140	-181	-10	53	-115	100	-84	-12	-73	-56	-137	42	61	212	-98	-380	-110	-75	147	-21	10	23	-32	-37	124	3	-29	-160	65	97	-83	-26	156	-76	94	170	-50	74
zor
-447	233	-109	163	-127	-396	-12	-30	414	216	62	-49	262	-29	68	170	110	89	-163	-13	-295	140	181	-127	48	-331	-216	35	-192	-593	351	-24	-61	42	-96	199	161	-265
rut
22	118	161	-41	318	-374	-13	127	100	92	49	-248	-21	-175	-227	110	218	66	-77	-147	166	-89	-240	-8	-190	62	-136	-152	-211	118	-280	-63	-151	-42	111	403	71	87
butid
-290	-358	-524	147	-190	-565	378	40	18	43	5	-362	226	-183	-312	121	-63	-28	44	-12	236	-247	-200	-143	71	-130	194	-243	43	-204	-105	-224	-358	-39	-19	-125	-26	-208
zor
-103	50	-80	138	9	-108	149	36	28	75	13	-41	50	-92	-64	44	26	-94	74	77	-85	-13	36	-81	30	59	169	51	35	-25	-16	121	-26	27	11	-102	86	59
Gagof
270	123	-125	0	-160	-13	32	-222	232	-557	208	-332	393	163	33	229	-140	42	18	178	11	142	62	-158	503	-466	2	336	-68	-328	294	1	112	-79	-283	-568	-163	-395
butid
-99	60	-176	-152	35	-176	224	115	302	384	-159	-269	-50	-80	-259	157	375	225	-247	-259	134	-276	-388	-34	-143	-222	-62	-93	-209	124	-23	-133	-114	46	63	238	198	-93
zor
183	-145	0	48	-176	-127	-166	-157	75	-49	-65	65	-23	137	67	122	-156	-72	-66	-136	-59	99	-116	-74	150	130	-67	67	-113	-102	35	-245	243	-141	-47	63	-84	-43
zor
3	139	-169	198	-133	45	646	-79	302	13	355	-169	350	-35	41	157	0	-3	-540	162	-352	-337	-69	-56	218	2	385	58	214	-292	124	-1	-91	263	3	-362	138	-114
Pab
-132	-95	-37	130	142	-225	116	-35	210	21	32	-114	366	23	-91	100	198	224	-898	-149	-66	-125	-4	-128	86	118	127	31	-272	-14	-40	-366	235	71	199	-40	-245	291
tunod
378	-39	117	33	-203	170	-114	-351	211	-243	-3	149	-33	80	114	30	-341	-84	-118	-24	-90	-67	-144	38	158	145	-106	236	-147	36	18	-330	98	173	-35	-195	38	-135
nofi
-151	-4	-22	94	32	-19	90	114	-29	-65	29	-15	179	-200	-40	42	-28	-228	189	93	-150	36	57	-146	59	83	50	105	-108	-140	-53	241	-33	147	15	-93	64	205
Sif
56	189	-67	-59	248	54	26	223	-341	38	-427	-42	145	522	313	-272	68	393	-49	150	126	63	74	155	-35	329	86	-419	280	-6	-192	-299	98	-129	43	-362	-618	222
zor
95	-176	-53	-100	-247	-31	0	79	305	-95	-128	74	349	123	-165	3	-127	-239	-161	19	-159	194	-294	-2	134	138	148	116	-299	-66	53	-182	227	173	81	-14	-188	195
Ner
423	180	22	-131	365	-327	205	-438	297	-144	-25	539	-583	403	207	820	-328	59	193	-178	-7	421	-283	385	-134	374	-109	123	-274	139	156	0	51	63	-15	332	64	-87
Gano
-145	14	40	60	-68	-74	108	76	-23	-17	4	4	122	-161	-107	9	-68	-290	165	132	-75	-4	-72	-186	-15	126	118	62	-95	-27	-80	135	-34	82	42	-118	112	82
zor
422	-130	-71	90	96	-498	-121	-273	7	214	-131	-107	-74	254	196	126	-121	49	-124	16	43	212	-120	36	78	835	246	89	-21	337	-129	-663	295	-9	162	-88	131	607
nofi
-166	99	-87	-249	185	-199	164	-70	-121	-309	-50	318	-334	-81	-130	375	-140	322	-338	-345	129	-234	-60	159	-251	-161	-144	-26	-33	-89	126	346	151	-77	-88	677	397	-124
rut
-88	173	27	-86	464	-158	-13	252	105	222	-174	-242	278	-35	-298	-247	343	358	-797	-96	-55	-98	-243	123	-226	381	284	-42	-138	-101	-163	46	68	132	179	-18	-561	209
Sif
265	-142	127	-27	-256	96	26	-178	197	-32	93	180	135	233	42	-66	-302	-467	240	85	78	146	-189	-79	165	-64	-49	-105	-136	117	-100	-113	21	120	86	-130	-119	-201
ret
-219	-13	-17	66	-13	-147	105	44	65	5	80	-23	254	-179	-90	33	96	-172	-108	102	-110	1	29	-260	37	75	216	77	-107	-15	-35	119	13	61	51	-117	193	229
nofi
-159	37	-69	71	-39	-114	125	135	47	-61	58	-128	116	-162	-54	54	89	-131	8	56	-132	-2	37	-122	1	39	106	98	-104	-105	-24	109	-14	100	13	-73	130	230
fosu
-372	207	108	-160	159	-156	-37	235	76	211	272	-208	315	61	-90	-37	227	403	-449	-244	223	-332	-324	-110	-10	115	15	-119	-82	-208	-130	-108	-37	-359	-100	-172	-209	-41
ret
-314	61	-50	91	-45	-92	169	195	73	57	96	-108	177	-210	-89	30	128	-93	-4	105	-106	-140	13	-177	-12	-27	170	48	7	-191	-7	149	-41	23	35	-76	53	64
fosu
-237	37	10	27	-82	-27	87	52	88	-22	31	38	188	-144	-90	-19	-19	-208	113	162	-88	8	-9	-217	5	-55	125	143	-90	-118	-22	246	-13	62	14	-138	69	-16
fosu
145	20	132	254	367	-131	-167	-210	-389	-1	22	-325	392	-109	351	28	61	-192	-90	-49	341	-22	424	-282	-10	378	-510	97	-107	-168	-261	-156	100	119	257	-358	-304	251
Gagof
-601	19	-91	60	465	-260	-78	96	112	258	-193	463	538	-289	117	272	-171	103	378	138	-304	287	-414	24	-235	137	234	4	-247	-454	-252	274	-318	138	-79	-302	-184	-335
zor
-98	15	-19	55	-56	-159	143	28	-22	5	122	25	168	-109	-17	-29	-38	-278	-104	166	-41	-26	52	-305	26	141	115	65	-23	-80	-81	150	53	70	83	-186	121	168
ret
-520	385	-201	56	113	224	-187	59	7	93	-243	259	336	-106	213	-72	242	644	-418	46	-148	-442	-212	246	-446	-338	355	-84	300	-767	230	349	-104	-75	-380	-471	-428	-574
butid
159	-301	-61	97	-103	190	177	-112	-31	-30	-114	180	88	119	-170	-191	-181	-241	-370	57	-214	88	-212	265	-45	244	272	52	-121	-84	-62	286	176	178	207	-56	-41	-164
fosu
-209	116	-7	75	-21	-19	48	99	-12	32	87	-163	111	-183	-80	-85	148	-217	102	74	-69	-109	34	-131	-67	23	130	54	52	-114	20	242	-90	46	-15	-40	62	90
Pab
236	-63	227	25	-187	71	154	-105	104	-60	-87	274	-171	238	-400	-109	-267	-182	-224	20	-45	81	-358	187	-6	54	150	-109	-232	276	-177	-3	53	38	155	2	-67	-302
Gagof
410	111	-84	231	-31	-51	81	-482	163	-121	-208	-384	-351	81	734	158	-177	121	435	46	-159	-4	275	-62	-1	257	-138	-310	257	44	-130	-758	-356	170	-159	-16	99	-34
butid
-43	-33	-75	-175	426	-207	96	92	-11	508	-147	-223	-30	61	-102	54	519	378	-418	-128	268	-188	-286	-47	-231	117	50	-271	-139	185	-271	85	-1	-148	142	391	43	395
Ner
-219	72	-66	59	-5	-72	118	85	93	-32	26	-96	200	-183	-51	56	140	-142	-19	156	-125	2	76	-228	27	-8	115	150	-107	-99	51	178	-23	89	41	-155	95	139
Gagof
-287	79	-18	100	-69	-117	214	55	117	-13	32	-64	180	-175	-113	54	58	-252	111	144	-163	-12	14	-226	-8	-45	162	63	-91	-90	-15	217	-50	110	65	-50	198	105
nofi
355	-280	89	-120	99	-203	335	-348	109	187	64	-1	-281	398	-241	481	-267	602	-302	-43	154	276	-329	197	54	0	-120	1	-181	85	-93	-526	62	-86	193	186	-383	-221
Ner
-139	34	-63	65	-90	-108	115	29	94	-72	65	-126	244	-134	-73	46	72	-142	-31	96	-128	-29	22	-269	95	82	121	150	-100	-122	2	99	18	83	10	-167	67	149
zor
-290	4	-53	109	0	-31	102	180	33	37	102	-76	180	-162	21	-23	47	-162	126	143	-140	-68	88	-125	110	54	166	-28	28	-211	-13	147	-110	36	-1	-126	-20	98
nofi
-25	-20	122	165	-146	13	345	27	-2	555	140	-137	100	125	-273	-176	190	-297	-211	50	-116	53	-60	7	119	-93	180	-90	145	341	-205	204	-64	18	206	-1	-20	-113
butid
129	475	16	364	284	-47	-265	1	341	40	89	14	-108	-163	368	105	-47	-127	815	508	-162	-4	366	133	108	-90	405	-138	386	-197	285	77	-298	470	-39	-86	-397	-557
Gagof
-47	-174	-85	-193	331	-287	-311	73	-77	54	60	304	121	-8	-10	-102	58	307	-495	-251	-107	54	-533	26	-201	237	59	-319	-62	-25	-198	-26	-150	-112	56	343	-159	290
Ner
-30	-28	-99	8	-303	-104	-14	-82	306	-81	130	52	25	102	-176	41	-15	65	-263	-159	-139	-28	-189	166	129	-296	-64	28	-111	-183	197	-24	26	-160	-66	27	120	-260
tunod
-169	32	54	29	-48	-130	8	67	-33	-69	68	119	147	-217	-12	36	-140	-252	8	84	-103	-21	-6	-225	14	238	101	156	-85	-58	-94	93	35	104	60	-168	154	133
fosu
-115	50	0	111	-22	-43	23	102	-22	-87	80	-87	187	-111	-51	-32	20	-118	133	74	-115	50	56	-112	68	92	49	37	2	-91	-5	96	-123	-1	-11	-63	6	31
tunod
393	320	150	330	-129	21	-106	-226	185	32	263	437	-99	100	357	73	-420	-372	840	112	-217	260	367	-112	172	-86	-322	390	531	-116	203	-88	79	201	4	79	-141	-392
Pab
-276	55	-84	67	-57	-167	181	89	110	65	-95	-39	81	-145	-113	-6	22	-210	154	152	-196	-4	-89	-124	-55	40	201	-35	-64	-70	-14	176	-92	94	40	0	184	92
zor
112	301	-63	-319	-256	-113	69	-290	-68	-470	234	-276	-536	61	304	642	-219	233	603	-127	148	104	346	104	332	-493	-404	165	220	59	186	139	-197	-436	-578	106	753	-630
rut
323	3	68	33	-82	337	-74	-127	-71	235	-109	-60	-79	252	252	-239	-55	-73	76	90	84	-111	53	15	129	54	86	-117	231	40	-25	-17	167	24	11	-145	-217	-248
zor
-104	24	19	22	-117	-85	131	-7	63	-58	83	-144	122	-62	-99	-41	-28	-117	-121	36	-48	-78	-39	-190	13	58	114	111	-43	-43	-16	37	66	35	41	-60	54	91
Sif
-323	-14	-96	78	5	-76	70	213	87	-12	-56	-138	202	-243	-59	49	90	-194	150	100	-183	13	29	-118	26	60	110	54	-119	-175	33	134	-94	102	41	45	-9	106
tunod
-501	-263	-282	17	13	-292	262	218	-6	412	47	-102	280	38	-455	-111	229	405	-503	-172	-154	45	-218	-62	32	-193	50	0	-169	-197	-36	59	5	-61	102	107	-162	406
zor
-150	63	-41	72	-72	-104	138	90	84	15	-22	-93	223	-174	-107	23	32	-140	-91	112	-127	-41	-25	-225	4	122	180	152	-118	-128	-63	118	26	106	34	-149	89	65
tunod
-67	-92	-180	-59	231	219	160	116	-18	62	-26	-237	-4	181	-195	-15	434	392	-287	-396	180	-191	-143	318	-80	-410	25	-66	-60	-12	-141	265	183	-220	-1	60	-215	-71
Pab
176	380	-68	247	-21	-277	338	10	385	-85	20	24	26	-97	-114	738	-91	329	38	-243	-290	141	-67	302	-58	-149	-104	342	-197	-351	336	-103	32	155	-265	221	715	-651
Sif
-190	-40	-79	59	0	-4	68	111	-48	9	44	-40	114	-79	-111	-74	115	-3	-107	97	-149	-26	-37	-105	-1	46	177	-12	-34	-92	-21	154	-39	21	66	-122	-30	128
Gano
57	-27	81	-58	-288	29	-177	5	83	-26	-55	-13	29	186	-317	-92	155	2	-240	-86	41	48	-103	90	74	-155	-83	105	-140	64	127	75	232	-184	99	154	-32	-305
Gagof
-13	-63	69	58	-170	89	-30	-165	118	-128	133	14	368	100	33	-126	-55	-211	-98	-123	-118	97	-50	-138	163	-50	-190	149	-46	-41	68	-31	99	-133	43	-119	61	-41
fosu
-163	2	5	114	-127	-31	60	125	24	-41	104	-102	196	-104	-88	7	92	-134	170	165	-82	54	115	-127	87	-83	119	90	-18	-56	-5	140	-57	-9	-24	-102	92	-73
Sif
-147	-20	-50	71	-153	-19	64	59	-29	-30	49	-238	238	-50	-68	-11	78	-69	94	32	-120	-13	-54	-107	81	104	136	65	-33	-46	-7	70	-29	19	-23	-55	111	131
Sif
-177	77	-78	46	-5	-102	-4	63	37	-45	-8	-12	103	-145	-52	-17	46	-93	32	78	-46	-30	79	-115	3	-42	117	57	-26	-106	45	173	22	30	3	-159	66	73
Gagof
-233	-148	-156	-6	325	-233	110	214	-73	347	-63	-25	140	45	-185	-50	346	103	-227	45	77	134	14	30	63	173	242	-230	-90	212	-127	81	-195	-64	89	-61	-148	352
nofi
350	-281	-78	173	-181	-899	210	-102	189	-71	-27	291	134	56	-362	363	-369	-391	87	74	-153	627	29	48	347	218	-6	-183	-268	473	-250	-454	-80	72	103	237	668	192
ret
505	-144	-6	30	5	31	-268	-282	-75	-71	-234	243	-8	289	26	-82	-156	214	88	-137	99	201	-105	95	82	67	-116	53	33	227	-164	-239	208	-166	-83	-57	-55	10
fosu
-240	211	33	-32	10	-99	-83	177	88	51	91	-345	14	-32	29	-127	230	43	-27	1	-196	87	-50	-5	-137	-10	-32	136	-3	-234	174	58	-21	-109	-58	140	-15	234
nofi
-102	37	22	50	29	-151	53	99	59	56	82	-27	27	-160	-132	17	12	-156	182	100	-42	20	-84	-81	-55	74	75	-24	-17	-18	-120	80	-179	32	48	-11	-24	84
Ner
-145	-27	2	94	-43	-124	121	71	18	31	78	-15	151	-165	-112	10	25	-183	-9	101	-49	-40	-73	-197	-42	40	147	-1	-53	-92	-97	94	-60	15	58	-125	49	59
fosu
-19	34	167	-69	-110	160	71	-181	71	-139	37	352	118	-44	57	78	-332	-306	-186	-160	-6	-233	-157	-133	22	229	-108	43	-166	-152	3	63	79	136	-10	-70	92	-80
Pab
-228	-5	-18	76	-88	-59	187	99	-2	76	129	-45	171	-178	-34	53	2	-295	141	113	-58	-49	-4	-239	67	65	169	56	-42	-7	-79	188	-107	87	23	-137	201	32
fosu
2	-146	16	154	37	213	-58	-80	13	227	4	69	293	106	288	-121	4	-184	-25	-70	-175	130	-3	-83	142	119	95	-8	-62	26	-84	-63	151	9	8	-262	-92	335
tunod
-154	61	-40	70	-66	-190	110	106	-1	-54	-33	-39	90	-184	-198	-18	52	-141	-60	62	-118	-37	20	-168	-66	36	65	55	-97	-112	-61	116	26	71	65	-21	260	160
Pab
-235	121	128	55	249	-423	37	-15	-47	24	334	520	115	-46	147	342	-222	169	-504	-40	-277	-86	-467	119	-153	310	114	-572	-172	-396	-186	-58	-314	185	195	-141	-117	40
butid
-273	8	-61	43	-10	-50	195	100	99	91	7	-32	281	-123	-135	-31	134	-144	-60	106	-102	-36	-96	-219	-50	16	185	63	-113	-85	-82	258	-78	118	85	-56	35	15
fosu
-53	278	168	-198	121	-241	175	-177	248	396	245	160	147	202	44	89	-75	51	-564	60	58	-218	-408	-358	-89	434	207	49	-12	-102	30	-59	65	242	198	63	-369	152
Pab
-360	137	127	-2	153	-122	83	94	-126	343	221	-177	119	53	-110	-57	368	245	-746	-303	99	-319	-7	-283	-27	-186	-155	36	-124	222	-66	-83	353	-37	256	244	83	623
rut
-239	71	-9	122	-68	-76	1	81	1	-60	91	-122	131	-171	43	109	49	-162	89	104	-179	-20	125	-125	95	97	73	107	-46	-144	76	83	-39	16	-58	-83	125	112
Gano
275	28	-60	26	289	-209	117	-220	-119	211	-223	-370	-234	85	-255	-148	283	498	-728	-307	112	-165	-126	-264	-244	162	-131	40	-56	301	-104	-229	257	-3	230	454	156	387
ret
-174	84	-10	58	-61	-120	143	74	126	31	53	-4	105	-125	-121	18	14	-239	87	173	-135	32	8	-187	35	25	218	106	-31	-34	9	224	-27	118	58	-52	67	28
fosu
163	-242	-70	84	-249	57	56	-279	-24	-46	-54	-29	194	140	98	18	-98	-345	-352	25	-17	43	12	-95	154	126	120	172	-204	47	5	48	354	112	129	-200	169	15
Gagof
153	207	88	-187	308	-334	-201	123	-34	-79	-7	-183	-96	15	-363	-11	316	306	-433	-280	110	11	-445	77	-269	-27	-153	-106	-346	146	-246	-20	40	-54	153	211	-57	316
rut
-86	4	-24	72	-64	-162	124	17	-43	-60	-48	-4	86	-135	-79	84	-68	-163	7	112	-74	30	-40	-171	-32	57	157	46	-103	58	-121	40	-8	89	36	-101	179	128
tunod
-189	-4	17	10	-56	-43	121	95	30	83	73	29	188	-171	-74	-22	-4	-262	-29	141	-44	-80	-82	-148	-31	101	234	30	-66	-114	-83	234	-25	94	37	-191	49	56
butid
